Below is a small trained network, with its code and all its weights. Each question gives an input and a class and asks what happens when units are switched off, that is, made to give their printed mean instead of their output.

import numpy as np


def w(rows, s, z=0):
    codes = np.array(rows[::2]) - 128.0
    scale = np.full(codes.shape[1], s)
    scale[-1] = z or s
    return codes * scale


def f(y):
    return y / 2 * (1 + np.tanh(0.7978845608 * (y + 0.044715 * y**3)))


def log_softmax(a):
    a = a - a.max(-1, keepdims=True)
    return a - np.log(np.exp(a).sum(-1, keepdims=True))


def net(x, mask):
    res = np.array(x, float).reshape(1, 7) / 4 @ E
    y = f(res @ A[0][:, :-1].T + A[0][:, -1])
    res = res + np.where(mask, y, B[0][:, -1]) @ B[0][:, :-1]
    return log_softmax(res[-1] @ U[:, :-1].T + U[:, -1])


A, B = {}, {}
E = w([
[139,117,128,121,150],'x0',
[209,95,179,185,245],'x1',
[180,246,254,51,78],'x2',
[99,121,150,133,118],'x3',
[138,128,123,123,140],'x4',
[118,145,129,146,86],'x5',
[171,109,40,17,154],'x6',
],0.0088)
A[0] = w([
[131,135,124,211,176,227],'N0',
[164,176,201,129,121,148],'N1',
[104,198,134,12,124,166],'N2',
[104,58,12,115,98,253],'N3',
[254,120,111,85,223,205],'N4',
[140,181,141,32,117,55],'N5',
],0.01,0.0034)
B[0] = w([
[148,143,90,230,172,189],'N0',
[152,150,254,116,130,195],'N1',
[206,49,115,126,17,212],'N2',
[14,101,90,107,183,244],'N3',
[111,188,120,144,75,230],'N4',
[175,62,133,195,73,187],'N5',
],0.0094,0.012)
U = w([
[78,178,85,156,111,234],'0',
[223,16,96,231,85,127],'1',
[186,179,167,85,57,203],'2',
[185,181,214,122,134,3],'3',
[82,123,90,2,108,8],'4',
],0.0093,0.0058)

Each question gives the input, the list of numbers given to net, and the class t.
The units are the neurons (one row each of A and B). Each row of codes is followed by its name. A weight is (code - 128) times the scale printed after its matrix; where a second scale follows, it is the last column's (A, B and U).
mask holds one flag per neuron, in row order. A switched-off neuron (its flag False) gives its mean, the last column of its row in B, instead of its output. The means were averaged over made-up inputs and are rounded, as every weight is.
A unit's drop is (log p(t) with every unit on - log p(t) with that unit switched off) / (log p(t) with every unit on - log p(t) with every unit switched off).
The circuit of an input: a set's keep is (log p(t) with only the set's units on - log p(t) with every unit switched off) / (log p(t) with every unit on - log p(t) with every unit switched off). Starting from all 6 units, units are removed one at a time, each time the one whose removal leaves the highest keep (on an exact tie, the one counted first), for as long as the keep stays at least 0.8.
units of the circuit, in order: the units of the circuit, biggest drop first
unit that matters most: the unit with the biggest drop
k most important neurons: the k neurons with the biggest drops, biggest first
drop of u: that unit's drop, to one decimal
input [8,-4,-7,-1,5,2,2], class 4: unit that matters most : N3
input [-2,0,-1,-3,-7,-4,7], class 4: units of the circuit, in order : [N0, N3]
input [-1,4,1,7,5,-8,-7], class 3: units of the circuit, in order : [N2, N1]
input [-7,-6,1,2,4,4,6], class 1: 2 most important neurons : [N2, N5]
input [2,-7,5,0,-8,-5,1], class 1: units of the circuit, in order : [N5, N2]
input [7,-2,2,8,8,6,6], class 1: units of the circuit, in order : [N2, N5]
input [5,6,-8,-6,4,-7,1], class 0: units of the circuit, in order : [N4, N3]
input [-5,-5,-7,-6,-6,-3,-6], class 0: 2 most important neurons : [N3, N2]
input [-8,3,1,3,5,-3,-6], class 3: 2 most important neurons : [N2, N5]
input [8,4,3,3,-3,-7,5], class 2: units of the circuit, in order : [N4, N3]
input [6,8,3,-7,-4,-2,-3], class 3: 2 most important neurons : [N1, N2]
input [-1,2,2,1,8,-4,-3], class 3: 2 most important neurons : [N2, N3]
input [-4,-2,7,-8,3,5,1], class 1: 3 most important neurons : [N5, N2, N4]
input [-5,3,0,1,5,2,8], class 0: units of the circuit, in order : [N4]
input [3,-1,-4,2,-5,-3,7], class 4: 2 most important neurons : [N0, N3]
input [3,8,-2,0,6,-7,5], class 0: 2 most important neurons : [N4, N2]
input [6,-2,-6,2,5,7,-8], class 0: 3 most important neurons : [N2, N5, N3]
input [8,6,2,-4,-1,-1,8], class 2: 3 most important neurons : [N4, N3, N0]
input [3,-5,-1,-7,-2,-1,1], class 4: 4 most important neurons : [N0, N3, N4, N5]
input [-2,-1,-8,-6,3,-2,8], class 4: units of the circuit, in order : [N3]
input [6,-2,-4,8,-7,0,0], class 0: drop of N2 : 0.3
input [0,-1,7,-3,-8,3,8], class 1: drop of N5 : 0.7
